Below are the code and all the weights of a small trained network. Each question names an input and a target symbol and asks about switching units off, where a switched-off unit gives its printed mean instead of its output.

import numpy as np


def w(rows, s, z=0):
    codes = np.array(rows[::2]) - 128.0
    scale = np.full(codes.shape[1], s)
    scale[-1] = z or s
    return codes * scale


def f(y):
    return y / 2 * (1 + np.tanh(0.7978845608 * (y + 0.044715 * y**3)))


def softmax(a):
    e = np.exp(a - a.max(-1, keepdims=True))
    return e / e.sum(-1, keepdims=True)


def log_softmax(a):
    a = a - a.max(-1, keepdims=True)
    return a - np.log(np.exp(a).sum(-1, keepdims=True))


def net(x, mask):
    ids = ['βγδζμτψ'.index(c) for c in x.split()]
    T = len(ids)
    res = E[ids] + P[:T]
    u = 0
    for l in range(2):
        r = res
        for j in range(2):
            rows = slice(2 * j, 2 * j + 2)
            q, k, v = (r @ M[l][rows].T for M in (Q, K, V))
            z = softmax(np.where(np.tri(T) > 0, q @ k.T / 2**0.5, -1e9)) @ v
            o = O[l][rows]
            res = res + np.where(mask[u + j], z, o[:, -1]) @ o[:, :-1]
        u += 2
        y = f(res @ A[l][:, :-1].T + A[l][:, -1])
        res = res + np.where(mask[u : u + 8], y, B[l][:, -1]) @ B[l][:, :-1]
        u += 8
    return log_softmax(res[-1] @ U[:, :-1].T + U[:, -1])


Q, K, V, O, A, B = {}, {}, {}, {}, {}, {}
E = w([
[220,87,180,182],'β',
[23,179,201,149],'γ',
[144,75,231,86],'δ',
[170,187,115,122],'ζ',
[249,85,177,177],'μ',
[124,246,129,54],'τ',
[82,144,68,231],'ψ',
],0.014)
P = w([
[135,255,198,195],'0',
[115,209,180,181],'1',
[117,184,165,151],'2',
[114,160,156,146],'3',
[108,147,142,138],'4',
[116,136,137,133],'5',
[117,131,127,124],'6',
[120,123,120,123],'7',
[122,116,115,124],'8',
[120,112,105,122],'9',
[119,102,86,122],'10',
[124,97,96,132],'11',
[130,103,116,138],'12',
],0.0088)
Q[0] = w([
[215,134,51,41],'L0H0',
[239,23,90,55],'L0H0',
[143,93,166,212],'L0H1',
[3,110,153,152],'L0H1',
],0.0066)
K[0] = w([
[93,212,204,232],'L0H0',
[156,159,250,162],'L0H0',
[126,119,81,204],'L0H1',
[2,103,176,123],'L0H1',
],0.0074)
V[0] = w([
[63,10,153,2],'L0H0',
[177,137,48,144],'L0H0',
[142,17,168,109],'L0H1',
[119,168,231,198],'L0H1',
],0.0081)
O[0] = w([
[2,88,171,126,61],'L0H0',
[212,76,41,129,75],'L0H0',
[169,33,77,108,112],'L0H1',
[197,174,105,141,255],'L0H1',
],0.0074,0.0092)
A[0] = w([
[98,182,148,185,1],'L0N0',
[70,163,101,125,128],'L0N1',
[120,179,78,74,131],'L0N2',
[47,70,209,30,122],'L0N3',
[83,12,159,52,128],'L0N4',
[99,66,73,152,136],'L0N5',
[7,113,141,102,96],'L0N6',
[175,58,93,146,98],'L0N7',
],0.012,0.013)
B[0] = w([
[38,6,182,119,139],'L0N0',
[107,80,72,140,159],'L0N1',
[52,81,108,88,193],'L0N2',
[100,22,127,143,253],'L0N3',
[20,98,143,134,180],'L0N4',
[61,102,78,205,116],'L0N5',
[87,202,161,141,141],'L0N6',
[169,49,96,115,146],'L0N7',
],0.011,0.0039)
Q[1] = w([
[129,36,147,103],'L1H0',
[136,105,91,180],'L1H0',
[132,136,93,105],'L1H1',
[133,255,145,133],'L1H1',
],0.015)
K[1] = w([
[128,81,191,1],'L1H0',
[244,79,163,129],'L1H0',
[101,68,112,207],'L1H1',
[121,25,19,108],'L1H1',
],0.007)
V[1] = w([
[133,169,159,91],'L1H0',
[94,147,116,108],'L1H0',
[83,158,147,171],'L1H1',
[126,128,113,253],'L1H1',
],0.011)
O[1] = w([
[156,89,216,146,188],'L1H0',
[194,187,136,139,32],'L1H0',
[186,109,73,152,192],'L1H1',
[154,136,69,254,253],'L1H1',
],0.0078,0.0036)
A[1] = w([
[144,113,164,177,165],'L1N0',
[91,54,65,121,254],'L1N1',
[174,77,100,144,65],'L1N2',
[124,42,149,149,123],'L1N3',
[247,147,180,120,210],'L1N4',
[72,167,67,178,97],'L1N5',
[83,184,148,84,142],'L1N6',
[206,177,149,155,89],'L1N7',
],0.013,0.0064)
B[1] = w([
[168,126,107,86,197],'L1N0',
[226,254,132,60,180],'L1N1',
[40,51,237,56,154],'L1N2',
[122,29,64,138,186],'L1N3',
[105,160,138,230,248],'L1N4',
[71,83,26,84,173],'L1N5',
[77,121,184,55,152],'L1N6',
[129,128,107,6,202],'L1N7',
],0.0077,0.016)
U = w([
[186,194,168,152,254],'β',
[79,52,140,255,179],'γ',
[171,39,142,42,107],'δ',
[117,176,171,23,72],'ζ',
[71,151,141,141,120],'μ',
[105,147,59,131,104],'τ',
[26,101,140,143,47],'ψ',
],0.0066,0.004)

Each question gives the input, a string of symbols that net reads in full, and the target symbol t.
The units are the heads (2 rows each of Q, K, V and O) and the neurons (one row each of A and B). Each row of codes is followed by its name. A weight is (code - 128) times the scale printed after its matrix; where a second scale follows, it is the last column's (O, A, B and U).
mask holds one flag per unit, layer by layer, with each layer's heads first. A switched-off unit (its flag False) gives its mean, the last column of its rows in O or B, instead of its output. The means were averaged over made-up inputs and are rounded, as every weight is.
A unit's drop is (log p(t) with every unit on - log p(t) with that unit switched off) / (log p(t) with every unit on - log p(t) with every unit switched off).
The circuit of an input: a set's keep is (log p(t) with only the set's units on - log p(t) with every unit switched off) / (log p(t) with every unit on - log p(t) with every unit switched off). Starting from the 12 units with the biggest drops (on a tie, the unit counted first), units are removed one at a time, each time the one whose removal leaves the highest keep (on an exact tie, the one counted first), for as long as the keep stays at least 0.8.
units of the circuit, in order: the units of the circuit, biggest drop first
most important unit: the unit with the biggest drop
k most important neurons: the k neurons with the biggest drops, biggest first
k most important neurons of layer l: the k neurons of layer l with the biggest drops, biggest first
heads that matter: for each layer, one digit per head in row order, 1 if its drop is at least 0.15 and else 0, layers parted by /
drop when u is switched off: that unit's drop, to one decimal
input δ ζ μ γ δ ζ ζ β β δ τ, target ζ: units of the circuit, in order -> L1H1, L1N6, L0N3
input γ δ γ, target ψ: most important unit -> L0H0
input δ γ δ, target γ: units of the circuit, in order -> L0H0, L0N3, L1N7
input δ δ δ, target δ: 4 most important neurons -> L0N3, L1N4, L1N3, L1N1
input β δ δ, target γ: units of the circuit, in order -> L0H0, L1N7, L0N3
input ψ β β μ τ ψ μ δ μ μ β, target δ: 3 most important neurons -> L0N7, L1N2, L1N1
input γ μ β γ δ γ δ γ γ δ γ δ γ, target ψ: units of the circuit, in order -> L0N6, L0H0, L0N3
input β δ μ β γ δ δ ψ μ τ, target τ: units of the circuit, in order -> L1H1, L1N5, L1H0
input γ δ δ δ δ δ δ τ μ ψ, target τ: 2 most important neurons -> L1N5, L1N1
input ζ τ δ ψ ζ, target τ: heads that matter -> 01 / 01
input ζ γ μ ζ τ γ ζ, target ζ: 2 most important neurons of layer 1 -> L1N6, L1N3
input γ δ δ γ δ δ γ ψ γ β, target β: units of the circuit, in order -> L0N3, L1N5, L0N2
input β γ δ, target β: heads that matter -> 01 / 00
input μ γ μ γ τ τ μ γ, target ζ: 2 most important neurons -> L1N4, L1N6
input ζ ζ τ δ γ, target ζ: units of the circuit, in order -> L1H1, L1N4
input ζ μ δ ψ ψ γ ζ, target τ: units of the circuit, in order -> L1H1, L1N5, L1H0, L0N0
input μ δ ζ δ δ μ δ μ ψ τ ψ γ τ, target τ: units of the circuit, in order -> L1H1, L0N5, L1N5, L1H0
input τ μ δ γ γ ζ β δ δ ψ γ, target τ: most important unit -> L1H1
input ψ τ γ β, target β: heads that matter -> 01 / 00
input ψ β μ δ γ ψ, target τ: heads that matter -> 00 / 01
input δ δ μ β δ ζ ζ μ ζ ψ γ, target τ: most important unit -> L0N3
input ζ γ γ, target β: 3 most important neurons of layer 1 -> L1N3, L1N5, L1N2
input τ δ ζ γ δ ζ τ τ, target ζ: drop when L0N2 is switched off -> 0.4
input μ ψ δ, target β: drop when L1N4 is switched off -> 0.1
